Each row is followed by its class number.
[ -7 -16  11  10 -45  -3 -12  -3 -24 -21 -42  -3  -1   8  -3 -57  80  21
   0 -11   2 -12 -57  39  -3 -11  91  19  42  -8 -51  42  48  35 -11]  6
[-17  23  29 -27  -9  28   8 -17   5  45 -15  26 -45   2   8  -7  31 -13
  18  36  14   4  30  -6  20 -46  85  99  40  11  -5  39 -55  16  29]  0
[-30   1 -13 -17 -17 -13 -11  -4 -11  -7 -23  14  -1  -2 -13 -79 107  -9
 -24  11  -2  20 -51  69  -6  -1  83  44  45   4 -41  38  25  56 -17]  4
[-32  -2  -3   5 -38  -3 -14  -7 -12 -14 -25   3 -17  15 -20 -65  83   5
   3 -15  -5  14 -53  61  -8  -1 109   6  40 -23 -55  49  42  44  -2]  3
[-29   4  -8  -7 -34  -4  -8  -9 -20 -14 -24  12 -22   0 -20 -75  95   8
  -5  -3  -8   5 -47  51  -4  19 106  18  43  -5 -57  46  25  57  -8]  3
[-21  25  40 -21   5  53 -11  -1  -3  52   6  14 -36  12  14 -16  17   4
  11  28  -3   4   8  -9  -3 -73  71  92  30   4 -12  11 -32   4  46]  8
[-30  22  42 -33 -21  35  13 -17 -10  50  -5  12 -35   4   1 -19  55   5
  23  54  13   4  30  -4  13 -54  86  91  39  13  -4  38 -45   4  37]  5
[ -8   7   2  -7 -43 -20   7  -5 -11 -17 -45  13 -36  -2 -21 -82 114  -3
  -9  10  -3  11 -23  53 -15 -10  82  44  68 -14 -56  52  20  49 -27]  6
[-14   8   3   9 -20 -15 -17  -3 -37 -23 -22  -3 -18  16 -16 -79  74  21
  -9  -5  10  10 -57  67 -14  25  98  36  31 -13 -47  47  46  44  -8]  5
[-33  24  34 -31   1  47  -6  -6  -1  38   7   1 -18   9  12  -9  31  10
  24  38  19  -4  37   1   0 -43  77  87  26   8  -8  15 -46  -5  34]  5
[-31  -6 -14 -20  -6 -14 -12  -3   0  -6 -20  13  -9  -1  -9 -83  92  -9
 -27   7  -2   8 -56  67  -7   0  76  42  44   2 -42  33  22  66 -19]  4
[-54  30  33 -36  22  41   1  -7  19  45  27  12 -13   8  17 -20  23  -8
  15  34  13   4  45  10   6 -43  96  94  54  10 -12  25 -65  17  33]  3
[-30  -8 -14  -9 -34  -2  -3  -7 -23  -8 -46  24 -16   4 -12 -74  96  -8
 -14  17  -2  28 -20  64   2   5  79  41  53   1 -40  52  30  55 -14]  4
[  1   9 -12   4 -33 -13 -11  -3 -40 -18 -34  27 -25  -4 -17 -75  72  12
 -31  -7 -11   5 -51  51  -4  15  85  36  38   4 -55  33  15  62 -10]  7
[-52  31  28 -14   9  43  -1 -13  20  58   6   8  24   1   9  15  41 -29
   4  37   6   2  49  -3   3 -48  79  49  57  18  -4   1 -70  11  30]  2
[-53  17  34 -16  22  41 -15  -3  13  46   3  -8  10  13  20  13  13 -14
  17  27  13   3  39  15  -6 -41  79  59  41   9 -13  10 -53   7  37]  2
[-22   8 -12 -22 -52   2  -7  -5 -18 -18 -50   0 -36   6 -28 -78 111   7
   1  12   2  22 -23  70  -8   8  92  41  53 -19 -45  61  27  41 -15]  5
[-17   4  21  18 -23 -19 -10   3 -25 -19 -33  16 -15  16 -18 -73  95  -5
 -10   2   7  17 -62  62   0  10  98  46  26  -5 -47  50  43  53  -5]  1
[-42  35  30 -20   5  36   2 -15  18  57   1  10   4  -4   4   2  42 -28
   3  40   1   8  44  -8  -1 -55  73  53  56  17 -12   4 -68  16  29]  2
[-33  31  42 -24  15  48 -11  -2  -7  35  11   1 -17  12  11 -11  22   3
  17  24  22   6  33  12   1 -35  87  90  29   3  -7  19 -41  -1  36]  5
[-14  13  -7  -6 -39 -10  -1   5 -30 -10 -39  18 -23   3 -21 -63  89   0
 -16   1  -6  17 -41  60  -1   5  93  40  42   4 -49  38   2  52 -14]  7
[ -8   9 -13  -2 -30 -14 -19   2 -26 -17 -25  22 -23   5 -16 -80  96   4
 -18  13 -18  31 -38  88 -12   6  90  58  52 -19 -52  38  23  50 -11]  8
[ -1   2 -15   9 -34 -31 -11 -11 -17 -16 -33   8 -17  10 -10 -64  72   0
 -11  -9   3   5 -65  55  -1   1  91  36  36 -13 -46  45  36  51 -18]  0
[-27   6 -14   2 -20  -7 -15  -7  -9  -7 -41  -1  -2   7 -24 -59  83 -11
 -13  -2 -15   6 -38  66 -19  11  89   8  49 -11 -59  33  19  62 -13]  2
[-15  32  25 -33  -7  33   7 -16  18  40  -2  23 -10 -11   1  -5  35 -19
   7  25  10  -1  40 -21  26 -55  77  78  53   8   6  23 -54  11  24]  0
[-26  40  30 -18  23  23  10  -8  10  43  10  14 -13   7  10 -16   8 -27
  -1  14  21  -1  28 -15  16 -42  82  76  50  18   6  25 -53  20  23]  0
[-14  26 -10  -3 -29  -3 -15  -9 -18  -9 -28   6 -18   8 -34 -87 101   4
 -11   1  -3  12 -46  75 -16  -6  97  56  53 -21 -46  51  24  45 -18]  5
[-30  13  39 -20  -1  22   3 -18   0  50 -10  14 -52   5  24  -1  11  -9
  20  31  30   3  14 -21  16 -55  79  78  28  16   3  36 -45   5  41]  0
[-34  12 -22 -13 -10 -25 -10  -7   0  -1 -22   5  13   6 -19 -71  87 -10
 -18   7 -10   4 -47  75 -23   4  93  23  51 -10 -57  28  10  66 -19]  2
[-28  17  45 -38 -22  42   2 -10  -1  38  -4  -3 -26  -1   3 -10  57  13
  26  40   9  -4  25 -10   8 -52  82  73  33  14 -12  25 -44  -1  38]  5
[-24  23  50 -31  -1  31  16 -11   3  46  -5  21 -50  -6  12 -20  52 -13
  12  47  12   1  39 -10   6 -56  81  99  53  13 -14  34 -57  10  29]  6
[-36   7 -15  -4 -22 -14  -6  -6  -7  -3 -44  -3  -9  15 -20 -61  93 -17
 -12   7  -9  22 -28  78 -17  15  94  29  64 -13 -51  52  15  60 -15]  2
[-45  11  28 -24 -16  33  -6 -20   1  52  -9   8  -3  -4   7  17  52  -8
  24  45   1   4  32   4  -2 -53  76  45  29  14 -12  19 -55  -3  43]  2
[-17   3   9  14 -12 -17 -25   1 -29 -26 -33  24 -16  -6 -15 -83 108  -6
 -23  -5  15   8 -47  64  -6  23  83  39  37   3 -45  44  23  60 -16]  1
[ -8  -5  10   3 -19 -25  -7   0 -23 -21 -26   1 -24   1  -4 -82  75   5
 -17  -3   4   1 -58  50  -5   6  94  29  47  -7 -54  47  40  52 -11]  6
[-33  17  53 -20  19  38  -3  -1   5  35   4  -3 -12   9  21  -7  18  -5
  16  17  21  -5  32  -3  -4 -60  72  77  47   8  -8  22 -45  -4  24]  6
[-31  25  37 -19 -11  36   7  -2 -11  61   5   8 -40  18  22  -1  12   7
  13  30  19  -4  -5 -25   2 -69  75  78   7  27  -5  18 -42  -7  52]  7
[ -8 -13   1  19 -28  -7 -40  -5 -30 -24 -25  -1 -21   2  -3 -66  74  22
 -21   0 -10   5 -67  66 -16   8  74  30  29 -14 -47  22  42  42   3]  8
[-37  27  53 -28   5  35   8  -2  -6  49   8 -16 -38  19  14 -24  14   9
  22  29  27  -3  -1 -20   0 -57  81  77  20  20  -5  30 -29   0  44]  5
[-48  23  36  -9  20  51  -5  -3   4  55  11  18  10   6  21  -1  34 -23
  -3  22  22   8  22  -6  14 -52  73  69  39  31  11  11 -41   7  30]  4
[-26  34  26 -15  11  69 -24  -3   4  39   5  16  -6  -2  13  -6  33 -10
  -2  28  -1   2  50   5  -1 -50  60  90  56  10   1  -3 -63   3  26]  8
[  0   9 -21  -4 -39  -8 -13   1 -37 -19 -36  32 -34  -9 -15 -72  89  10
 -26   2  -7  10 -34  61   1  24  87  43  38  -1 -51  40  10  56  -7]  7
[-34  11  55 -18   0  43 -17  -2  -5  44   7  -1 -27  13  23   0  18  16
  17  25   8   4 -10  -6  -3 -63  74  73  20  17  -7  11 -37  -8  50]  8
[ -7   7  -7 -10 -39 -18 -15   1 -19 -14 -26  17 -17 -10 -20 -64  96   9
 -24  -4  -9   8 -71  58  -2  -1  90  32  31   1 -52  27   8  51 -10]  7
[-25   2 -17   2 -43 -12  -8 -13 -14  -5 -48   9  -2   7 -21 -56  96  -6
  -7  11 -12  20 -15  65 -19  -1  83  14  59 -15 -57  41  20  52 -14]  2
[-39  13  48 -11  32  52 -34  10  -2  29  18  -3  -6  10  27  -2  -4   2
   7  15  12   4  19  24  -1 -38  74  80  31   8  -4  -2 -48   2  41]  8
[ -7   4   1  -9 -38 -15   4  -1 -21 -16 -44   8 -43  -3 -14 -84 108  -5
 -12   8  -1  15 -21  51  -7  -3  90  41  71  -8 -50  64  25  48 -16]  6
[-45  23  36 -26  23  44   1  -6   5  52  12  24   4  -3  17 -14  44 -24
 -10  34  17  10  28  -4  16 -44  74  85  45  28   8  11 -44  21  29]  4
[-21  29  33 -22 -13  50 -16 -11  -1  43   0  32 -37  -9   1  -9  58  -6
  10  52 -11  11  30  16   1 -55  74 100  35   5 -14   3 -61   4  35]  8
[-19  -4   5   4 -17 -10 -24   5 -25 -29 -35  14 -10   3 -15 -79  90 -11
 -17 -16   5   9 -55  67  -3  16  87  15  30  -1 -50  42  32  58 -10]  1
[-12  23  15 -21  -6  27  -6 -19   0  39  -7  36 -28 -12   9  -2  32 -12
  19  36  10  -1  39   1  19 -46  74  84  36  13  -6  24 -68   7  23]  0
[-34  12  47 -30 -21  43   2  -5  -4  44   0 -14 -37  14  19  -4  21  19
  31  32  26   3  -1 -23  10 -55  78  61  11  16  -4  29 -19 -15  52]  5
[ -7  -6  -1   6 -41 -17 -13  -3 -46 -23 -31   7 -11   3  -5 -62  69  24
 -25 -10  -3   2 -63  42  -2  17  88  16  24   8 -47  34  33  48   3]  7
[-43  -1 -20 -18   1 -15 -18   0  -7  -7 -22  12  -3   2  -9 -84  92 -15
 -26   1   4  16 -63  83 -10   8  83  35  43   9 -41  38  15  62 -24]  4
[ -9  12  -5   3 -29  -6 -17  -6 -12 -17 -30   2 -24  14 -28 -80  84  12
  -9  -4  -1   8 -52  70 -17   0  88  48  39 -32 -51  42  42  46 -16]  5
[ -2   9 -10  13 -27   6 -26  -9 -16 -11 -30  31 -21  10 -26 -72  81   4
 -21   4 -29  11 -41  80 -15  -7  82  62  50 -31 -54  25  21  55 -13]  8
[-28  13   3 -10   7 -24 -11  12 -17 -18 -20   8  -6  13 -14 -99  96 -14
 -24 -10  11   5 -67  72 -11  15  96  51  40   5 -47  51  24  69 -21]  1
[ -7 -11  19  14 -45 -16  -4  -7 -20 -16 -38  -1 -18   8  -8 -60  92  15
  -4  -3   4  -1 -55  39  -9 -16  88  29  45 -13 -49  46  48  34  -8]  6
[-26  -2   0  -5 -14 -11 -17  -4  -6 -16 -11  -5 -21   5 -11 -78  78  13
 -12 -17  -4   1 -63  49 -10   8  99  20  47 -13 -56  45  34  60  -4]  3
[-60 -10  49 -21   6  42  -5  -4  -8  53  -1  -3 -19  13  37   8  18   0
  19  27  30   1  -1 -17   7 -51  64  45   5  40   5  18 -30  -6  49]  4
[ -1  12 -20 -16 -18 -27 -11  -2   2 -19 -30   2 -29  -2 -15 -80  85   2
 -12  -4   2  -5 -62  54  -3  12  91  56  48  -4 -49  49  15  64 -27]  0
[-26  11  71 -17   7  30   9  -2   8  40  -1 -22 -48  13  30  -7  15  10
  15  16  27  -6 -16 -46  -2 -57  71  63  29  22 -10  32 -17  -5  42]  6
[-40  13  69 -10  14  28   3   1   2  43  -2  -6 -44  22  24 -12  21 -14
  12  28  29   7 -17 -20   7 -46  71  75  11  30  -6  34 -26   9  46]  1
[-10  10   3 -23 -17 -24   3  -1  -8 -16 -26  12 -24  -6 -15 -90 109   7
 -17   8   0  -6 -51  53  -9  10  99  60  57  -4 -53  49  19  59 -25]  6
[-21  16  36 -31 -15  38  -4 -15  -6  44   3  27 -24  -3  -2  -8  49   6
  15  50 -16   3  17  11   7 -55  72  92  27   6  -5  15 -52   1  41]  8
[-34  23  29 -17  12  43 -15   8  -9  41  12   9 -10   5  26   0   4  -2
   8  21  20   0  26   5   7 -52  74  79  25  25  -7   6 -64  -1  40]  7
